Below is a small trained network, with its code and all its weights. Each question gives an input and a class and asks what happens when units are switched off, that is, made to give their printed mean instead of their output.

import numpy as np


def w(rows, s, z=0):
    codes = np.array(rows[::2]) - 128.0
    scale = np.full(codes.shape[1], s)
    scale[-1] = z or s
    return codes * scale


def norm(h):
    return h / np.sqrt((h * h).mean(-1, keepdims=True) + 1e-5)


def f(y):
    return y / 2 * (1 + np.tanh(0.7978845608 * (y + 0.044715 * y**3)))


def log_softmax(a):
    a = a - a.max(-1, keepdims=True)
    return a - np.log(np.exp(a).sum(-1, keepdims=True))


def net(x, mask):
    res = np.array(x, float).reshape(1, 5) / 4 @ E
    u = 0
    for l in range(4):
        y = f(norm(res) @ A[l][:, :-1].T + A[l][:, -1])
        res = res + np.where(mask[u : u + 3], y, B[l][:, -1]) @ B[l][:, :-1]
        u += 3
    return log_softmax(norm(res)[-1] @ U[:, :-1].T + U[:, -1])


A, B = {}, {}
E = w([
[128,81,171,155,150,137],'x0',
[151,120,210,135,8,15],'x1',
[1,123,163,65,230,18],'x2',
[126,124,127,140,137,126],'x3',
[174,214,148,251,144,69],'x4',
],0.0074)
A[0] = w([
[146,62,210,158,177,157,79],'0.n0',
[71,157,43,129,167,233,254],'0.n1',
[122,254,167,192,86,58,160],'0.n2',
],0.009,0.0009)
B[0] = w([
[95,148,232,49,146,254,149],'0.n0',
[115,210,132,71,6,139,242],'0.n1',
[56,152,166,93,83,217,255],'0.n2',
],0.0084,0.0058)
A[1] = w([
[137,31,84,2,96,160,174],'1.n0',
[174,165,69,188,244,125,186],'1.n1',
[96,27,155,90,105,129,254],'1.n2',
],0.0086,0.0008)
B[1] = w([
[98,214,124,164,109,181,254],'1.n0',
[107,150,148,112,11,120,125],'1.n1',
[108,123,170,168,63,134,198],'1.n2',
],0.012,0.0055)
A[2] = w([
[129,79,176,112,81,82,125],'2.n0',
[8,115,102,90,185,46,235],'2.n1',
[78,159,125,160,132,136,4],'2.n2',
],0.012,0.0024)
B[2] = w([
[246,129,62,52,155,154,167],'2.n0',
[187,99,58,164,103,228,254],'2.n1',
[131,143,159,150,50,46,175],'2.n2',
],0.011,0.0067)
A[3] = w([
[65,148,27,1,194,176,247],'3.n0',
[44,201,41,22,184,128,107],'3.n1',
[78,197,201,121,95,152,106],'3.n2',
],0.0096,0.0011)
B[3] = w([
[145,167,47,136,2,212,185],'3.n0',
[118,147,154,157,77,195,170],'3.n1',
[23,100,116,108,166,127,254],'3.n2',
],0.01,0.0082)
U = w([
[212,96,69,226,98,200,203],'0',
[64,177,153,204,117,131,205],'1',
[108,132,132,162,95,163,184],'2',
[121,129,144,144,134,190,190],'3',
[182,152,104,104,79,126,192],'4',
[92,40,78,156,148,82,16],'5',
[162,118,148,90,235,51,2],'6',
[149,35,119,151,255,49,2],'7',
],0.01,0.0054)

Each question gives the input, the list of numbers given to net, and the class t.
The units are the neurons (one row each of A and B). Each row of codes is followed by its name. A weight is (code - 128) times the scale printed after its matrix; where a second scale follows, it is the last column's (A, B and U).
mask holds one flag per neuron, layer by layer. A switched-off neuron (its flag False) gives its mean, the last column of its row in B, instead of its output. The means were averaged over made-up inputs and are rounded, as every weight is.
A unit's drop is (log p(t) with every unit on - log p(t) with that unit switched off) / (log p(t) with every unit on - log p(t) with every unit switched off).
The circuit of an input: a set's keep is (log p(t) with only the set's units on - log p(t) with every unit switched off) / (log p(t) with every unit on - log p(t) with every unit switched off). Starting from all 12 units, units are removed one at a time, each time the one whose removal leaves the highest keep (on an exact tie, the one counted first), for as long as the keep stays at least 0.8.
circuit, biggest first: the units of the circuit, biggest drop first
most important unit: the unit with the biggest drop
top k neurons: the k neurons with the biggest drops, biggest first
top k neurons in layer l: the k neurons of layer l with the biggest drops, biggest first
drop of u: that unit's drop, to one decimal
input [-2,-5,5,-2,5], class 0: circuit, biggest first : (2.n1 1.n0)
input [5,-8,8,4,0], class 0: circuit, biggest first : (2.n1)
input [2,-7,8,-1,7], class 0: top 4 neurons : (2.n1 1.n0 1.n2 3.n2)
input [8,5,7,1,7], class 3: top 2 neurons : (0.n2 1.n0)
input [-7,7,-3,0,-8], class 1: top 4 neurons : (1.n0 2.n1 0.n1 3.n0)
input [6,-5,-4,3,-7], class 1: circuit, biggest first : (1.n0 2.n1)
input [5,2,-5,-6,8], class 1: circuit, biggest first : (2.n1 2.n0 3.n0)
input [-4,3,5,-5,2], class 0: top 3 neurons : (1.n0 2.n1 0.n1)
input [3,3,6,1,0], class 0: circuit, biggest first : (2.n1 0.n1)
input [3,5,-2,-2,-8], class 1: top 2 neurons : (1.n0 2.n1)
input [-2,3,-3,-5,6], class 1: top 2 neurons in layer 0 : (0.n2 0.n1)
input [7,4,8,-1,6], class 0: top 4 neurons : (2.n1 1.n0 0.n1 2.n0)
input [-4,-4,6,2,5], class 0: top 2 neurons : (2.n1 1.n0)
input [-6,4,6,2,-2], class 0: top neuron in layer 2 : (2.n1)
input [0,0,7,6,-3], class 0: top 2 neurons : (2.n1 0.n2)
input [-2,1,2,4,-5], class 1: top 2 neurons in layer 1 : (1.n0 1.n2)
input [-3,0,7,6,4], class 0: drop of 2.n1 : 1.1
input [-1,-6,7,-5,4], class 0: drop of 2.n1 : 0.6
input [3,-1,-2,-2,8], class 1: drop of 2.n1 : 0.3
input [1,3,1,1,-5], class 1: most important unit : 1.n0
